Below is a small trained network, with its code and all its weights. Each question gives an input and a class and asks what happens when units are switched off, that is, made to give their printed mean instead of their output.

import numpy as np


def w(rows, s, z=0):
    codes = np.array(rows[::2]) - 128.0
    scale = np.full(codes.shape[1], s)
    scale[-1] = z or s
    return codes * scale


def norm(h):
    return h / np.sqrt((h * h).mean(-1, keepdims=True) + 1e-5)


def f(y):
    return y / 2 * (1 + np.tanh(0.7978845608 * (y + 0.044715 * y**3)))


def log_softmax(a):
    a = a - a.max(-1, keepdims=True)
    return a - np.log(np.exp(a).sum(-1, keepdims=True))


def net(x, mask):
    res = np.array(x, float).reshape(1, 7) / 4 @ E
    u = 0
    for l in range(4):
        y = f(norm(res) @ A[l][:, :-1].T + A[l][:, -1])
        res = res + np.where(mask[u : u + 5], y, B[l][:, -1]) @ B[l][:, :-1]
        u += 5
    return log_softmax(norm(res)[-1] @ U[:, :-1].T + U[:, -1])


A, B = {}, {}
E = w([
[93,117,203,206,51,223,112],'x0',
[88,178,219,82,103,75,210],'x1',
[127,127,128,130,128,125,126],'x2',
[128,129,131,127,129,127,125],'x3',
[66,94,67,3,14,153,105],'x4',
[223,219,116,110,86,131,87],'x5',
[246,19,182,72,101,107,129],'x6',
],0.0037)
A[0] = w([
[118,136,137,131,80,82,170,57],'0.n1',
[105,178,183,125,57,36,252,76],'0.n2',
[136,141,98,77,176,30,123,120],'0.n3',
[156,86,90,156,170,178,2,112],'0.n4',
[176,149,191,225,200,113,139,2],'0.n5',
],0.0054,0.0074)
B[0] = w([
[158,129,147,90,134,164,106,48],'0.n1',
[120,140,195,32,252,254,72,225],'0.n2',
[149,133,99,111,133,97,190,250],'0.n3',
[137,120,108,100,179,186,156,246],'0.n4',
[155,162,174,150,169,110,209,132],'0.n5',
],0.0087,0.0015)
A[1] = w([
[130,93,193,185,60,162,63,3],'1.n1',
[223,227,118,116,90,153,113,23],'1.n2',
[245,254,123,96,89,152,96,174],'1.n3',
[213,23,185,110,87,107,169,57],'1.n4',
[36,5,143,138,191,106,191,87],'1.n5',
],0.0057,0.0043)
B[1] = w([
[143,111,112,131,87,125,180,129],'1.n1',
[93,69,174,140,130,103,64,129],'1.n2',
[66,41,147,155,159,85,107,254],'1.n3',
[161,250,114,123,122,124,53,186],'1.n4',
[114,66,147,159,134,71,46,188],'1.n5',
],0.011,0.0031)
A[2] = w([
[231,58,186,85,85,140,119,150],'2.n1',
[2,173,92,171,135,112,151,4],'2.n2',
[69,108,84,31,39,131,103,63],'2.n3',
[100,100,209,161,60,210,171,74],'2.n4',
[146,123,188,213,44,196,94,82],'2.n5',
],0.0063,0.0029)
B[2] = w([
[45,237,121,157,156,148,100,254],'2.n1',
[225,207,147,98,84,122,21,179],'2.n2',
[225,88,212,215,56,162,215,247],'2.n3',
[90,174,71,117,234,55,192,213],'2.n4',
[58,141,1,73,180,37,191,236],'2.n5',
],0.0079,0.0021)
A[3] = w([
[169,71,37,154,178,223,109,3],'3.n1',
[149,165,188,254,148,132,199,82],'3.n2',
[181,240,137,185,153,134,55,165],'3.n3',
[168,122,63,66,139,41,181,24],'3.n4',
[174,140,118,154,234,75,144,78],'3.n5',
],0.0073,0.0035)
B[3] = w([
[104,170,245,56,195,148,164,173],'3.n1',
[188,55,122,103,103,141,131,179],'3.n2',
[134,143,92,80,83,127,109,252],'3.n3',
[64,175,80,181,149,113,181,179],'3.n4',
[106,127,140,151,71,174,167,242],'3.n5',
],0.011,0.0038)
U = w([
[87,184,247,25,247,229,177,69],'0',
[50,163,20,190,163,80,244,153],'1',
[246,39,152,165,20,179,202,173],'2',
[141,234,70,73,79,110,14,85],'3',
[53,27,166,198,168,37,19,1],'4',
],0.016,0.0037)

Each question gives the input, the list of numbers given to net, and the class t.
The units are the neurons (one row each of A and B). Each row of codes is followed by its name. A weight is (code - 128) times the scale printed after its matrix; where a second scale follows, it is the last column's (A, B and U).
mask holds one flag per neuron, layer by layer. A switched-off neuron (its flag False) gives its mean, the last column of its row in B, instead of its output. The means were averaged over made-up inputs and are rounded, as every weight is.
A unit's drop is (log p(t) with every unit on - log p(t) with that unit switched off) / (log p(t) with every unit on - log p(t) with every unit switched off).
The circuit of an input: a set's keep is (log p(t) with only the set's units on - log p(t) with every unit switched off) / (log p(t) with every unit on - log p(t) with every unit switched off). Starting from the 12 units with the biggest drops (on a tie, the unit counted first), units are removed one at a time, each time the one whose removal leaves the highest keep (on an exact tie, the one counted first), for as long as the keep stays at least 0.8.
circuit, biggest first: the units of the circuit, biggest drop first
most important unit: the unit with the biggest drop
k most important neurons: the k neurons with the biggest drops, biggest first
drop of u: that unit's drop, to one decimal
input [-1,-5,6,5,7,6,-2], class 2: circuit, biggest first -> [2.n3]
input [2,3,-2,2,-8,8,3], class 2: 4 most important neurons -> [0.n5 3.n2 1.n5 3.n5]
input [0,1,6,7,5,-4,1], class 2: 2 most important neurons -> [2.n3 1.n3]
input [5,7,-5,3,-3,0,-8], class 3: 3 most important neurons -> [2.n2 3.n3 3.n1]
input [-8,-8,-8,-4,6,-3,6], class 0: 4 most important neurons -> [3.n1 2.n5 0.n4 2.n4]
input [7,-5,8,-1,0,1,-2], class 1: 2 most important neurons -> [2.n5 2.n4]
input [-8,-8,-7,-1,-7,5,-5], class 0: 3 most important neurons -> [3.n1 0.n4 2.n5]
input [5,6,-5,-6,-4,8,7], class 4: 2 most important neurons -> [1.n3 1.n2]
input [-6,4,7,-4,-2,-4,7], class 3: 2 most important neurons -> [1.n4 2.n5]
input [3,0,1,-7,-6,6,-4], class 2: 3 most important neurons -> [0.n5 3.n2 1.n5]
input [6,-4,3,3,2,-4,1], class 1: 2 most important neurons -> [2.n5 1.n3]
input [2,2,-1,5,-4,-8,8], class 3: circuit, biggest first -> [1.n4 3.n3]
input [-6,-6,-1,-8,-1,7,6], class 4: 4 most important neurons -> [1.n3 1.n2 0.n2 2.n5]
input [-3,3,6,-8,8,-3,5], class 2: most important unit -> 2.n3
input [8,6,2,-3,8,-1,3], class 1: 3 most important neurons -> [2.n4 2.n5 0.n3]
input [-4,6,-4,3,3,-2,-2], class 0: drop of 0.n2 -> 3.6
input [-8,0,-2,3,4,7,-4], class 1: drop of 0.n3 -> 0.7
input [6,-3,-1,-2,-1,-7,-7], class 3: drop of 1.n3 -> 0.8
